Here is a tiny trained network, its code and every weight. The questions are about switching its units off for an input and a class, where a switched-off unit gives its printed mean instead of its output.

import numpy as np


def w(rows, s, z=0):
    codes = np.array(rows[::2]) - 128.0
    scale = np.full(codes.shape[1], s)
    scale[-1] = z or s
    return codes * scale


def norm(h):
    return h / np.sqrt((h * h).mean(-1, keepdims=True) + 1e-5)


def f(y):
    return y / 2 * (1 + np.tanh(0.7978845608 * (y + 0.044715 * y**3)))


def log_softmax(a):
    a = a - a.max(-1, keepdims=True)
    return a - np.log(np.exp(a).sum(-1, keepdims=True))


def net(x, mask):
    res = np.array(x, float).reshape(1, 5) / 4 @ E
    u = 0
    for l in range(4):
        y = f(norm(res) @ A[l][:, :-1].T + A[l][:, -1])
        res = res + np.where(mask[u : u + 3], y, B[l][:, -1]) @ B[l][:, :-1]
        u += 3
    return log_softmax(norm(res)[-1] @ U[:, :-1].T + U[:, -1])


A, B = {}, {}
E = w([
[34,72,92,177,140,114,134],'x0',
[109,112,112,93,97,130,90],'x1',
[129,125,161,176,54,117,145],'x2',
[236,63,77,182,134,65,58],'x3',
[73,248,121,180,134,81,24],'x4',
],0.014)
A[0] = w([
[102,111,72,67,235,131,107,2],'L0N1',
[38,43,86,192,141,110,136,54],'L0N2',
[105,99,164,194,2,123,140,25],'L0N3',
],0.028,0.0071)
B[0] = w([
[191,179,126,202,186,98,249,182],'L0N1',
[76,153,155,154,73,227,144,250],'L0N2',
[189,178,86,175,212,100,229,225],'L0N3',
],0.021,0.014)
A[1] = w([
[81,7,90,133,169,105,114,48],'L1N1',
[96,74,50,108,80,97,83,1],'L1N2',
[171,14,75,248,153,152,81,136],'L1N3',
],0.023,0.0052)
B[1] = w([
[194,81,79,162,56,59,105,137],'L1N1',
[251,132,81,157,169,96,95,130],'L1N2',
[85,182,98,46,88,90,181,254],'L1N3',
],0.018,0.0071)
A[2] = w([
[236,150,167,87,107,150,120,80],'L2N1',
[75,105,155,121,137,144,201,254],'L2N2',
[152,2,108,129,103,141,186,108],'L2N3',
],0.035,0.0057)
B[2] = w([
[98,201,114,157,76,205,175,202],'L2N1',
[168,155,90,81,88,111,97,253],'L2N2',
[63,1,37,157,192,149,124,174],'L2N3',
],0.023,0.024)
A[3] = w([
[192,169,4,131,87,101,115,251],'L3N1',
[195,120,150,23,100,175,2,71],'L3N2',
[82,219,103,245,138,58,20,30],'L3N3',
],0.026,0.0015)
B[3] = w([
[106,125,186,137,162,83,55,254],'L3N1',
[103,172,100,152,129,30,87,138],'L3N2',
[127,5,66,80,142,161,187,168],'L3N3',
],0.02,0.034)
U = w([
[184,181,103,145,175,100,216,99],'0',
[75,178,145,114,55,205,170,118],'1',
[115,58,86,90,144,135,124,134],'2',
[121,172,156,71,98,66,108,116],'3',
[133,153,137,128,123,123,129,245],'4',
[169,123,211,154,123,146,108,96],'5',
[215,54,250,155,92,187,83,29],'6',
[210,34,246,206,63,157,90,34],'7',
],0.015,0.011)

Each question gives the input, the list of numbers given to net, and the class t.
The units are the neurons (one row each of A and B). Each row of codes is followed by its name. A weight is (code - 128) times the scale printed after its matrix; where a second scale follows, it is the last column's (A, B and U).
mask holds one flag per neuron, layer by layer. A switched-off neuron (its flag False) gives its mean, the last column of its row in B, instead of its output. The means were averaged over made-up inputs and are rounded, as every weight is.
A unit's drop is (log p(t) with every unit on - log p(t) with that unit switched off) / (log p(t) with every unit on - log p(t) with every unit switched off).
The circuit of an input: a set's keep is (log p(t) with only the set's units on - log p(t) with every unit switched off) / (log p(t) with every unit on - log p(t) with every unit switched off). Starting from all 12 units, units are removed one at a time, each time the one whose removal leaves the highest keep (on an exact tie, the one counted first), for as long as the keep stays at least 0.8.
units of the circuit, in order: the units of the circuit, biggest drop first
most important unit: the unit with the biggest drop
top k neurons: the k neurons with the biggest drops, biggest first
top k neurons in layer l: the k neurons of layer l with the biggest drops, biggest first
input [5,4,7,8,3], class 3: top 2 neurons	(L1N3, L3N1)
input [7,-3,-6,5,4], class 1: top 2 neurons in layer 0	(L0N2, L0N3)
input [-4,2,4,1,7], class 2: top 2 neurons	(L3N3, L2N2)
input [-6,-6,4,-1,-5], class 1: top 3 neurons	(L2N1, L3N3, L0N3)
input [7,-2,8,0,1], class 0: most important unit	L0N3
input [7,6,3,8,5], class 3: top 2 neurons	(L1N3, L2N1)
input [-6,7,2,-8,8], class 2: units of the circuit, in order	(L3N3, L2N1, L1N3)
input [-4,3,2,6,-5], class 3: units of the circuit, in order	(L1N3, L3N1)
input [-1,3,1,1,-4], class 2: top 3 neurons	(L2N3, L1N1, L0N3)
input [-8,8,-6,8,-7], class 1: top 2 neurons in layer 2	(L2N1, L2N2)
input [-6,6,8,8,2], class 0: top 2 neurons	(L0N3, L2N2)
input [2,1,2,-1,5], class 2: units of the circuit, in order	(L3N3, L2N1)
input [-6,5,7,-6,-6], class 0: top 4 neurons	(L0N3, L0N2, L2N1, L1N3)
input [2,-6,2,4,-8], class 2: units of the circuit, in order	(L2N3)
input [5,0,3,3,-5], class 1: top 3 neurons	(L0N2, L3N3, L0N1)
input [4,4,-2,2,1], class 1: top 2 neurons in layer 0	(L0N2, L0N3)
input [-3,-3,-7,0,6], class 0: top 3 neurons	(L0N1, L2N2, L2N3)
input [-6,-1,6,-3,-5], class 0: top 2 neurons	(L0N3, L0N2)
input [-7,-5,6,3,-6], class 1: top 2 neurons	(L2N1, L0N1)
input [4,4,-8,-1,6], class 0: most important unit	L0N1
input [2,-3,7,-8,-6], class 3: top 2 neurons	(L2N2, L3N1)
input [2,-1,-6,1,8], class 2: top 2 neurons	(L3N3, L0N3)
input [0,3,8,-7,6], class 0: top 2 neurons in layer 2	(L2N3, L2N2)
input [8,6,2,0,-7], class 1: top 2 neurons	(L0N2, L3N3)
input [0,0,2,-8,8], class 2: top 2 neurons in layer 2	(L2N1, L2N2)
input [-2,6,-8,-7,-3], class 0: top 2 neurons in layer 0	(L0N1, L0N2)
input [-7,5,5,6,3], class 1: most important unit	L2N1
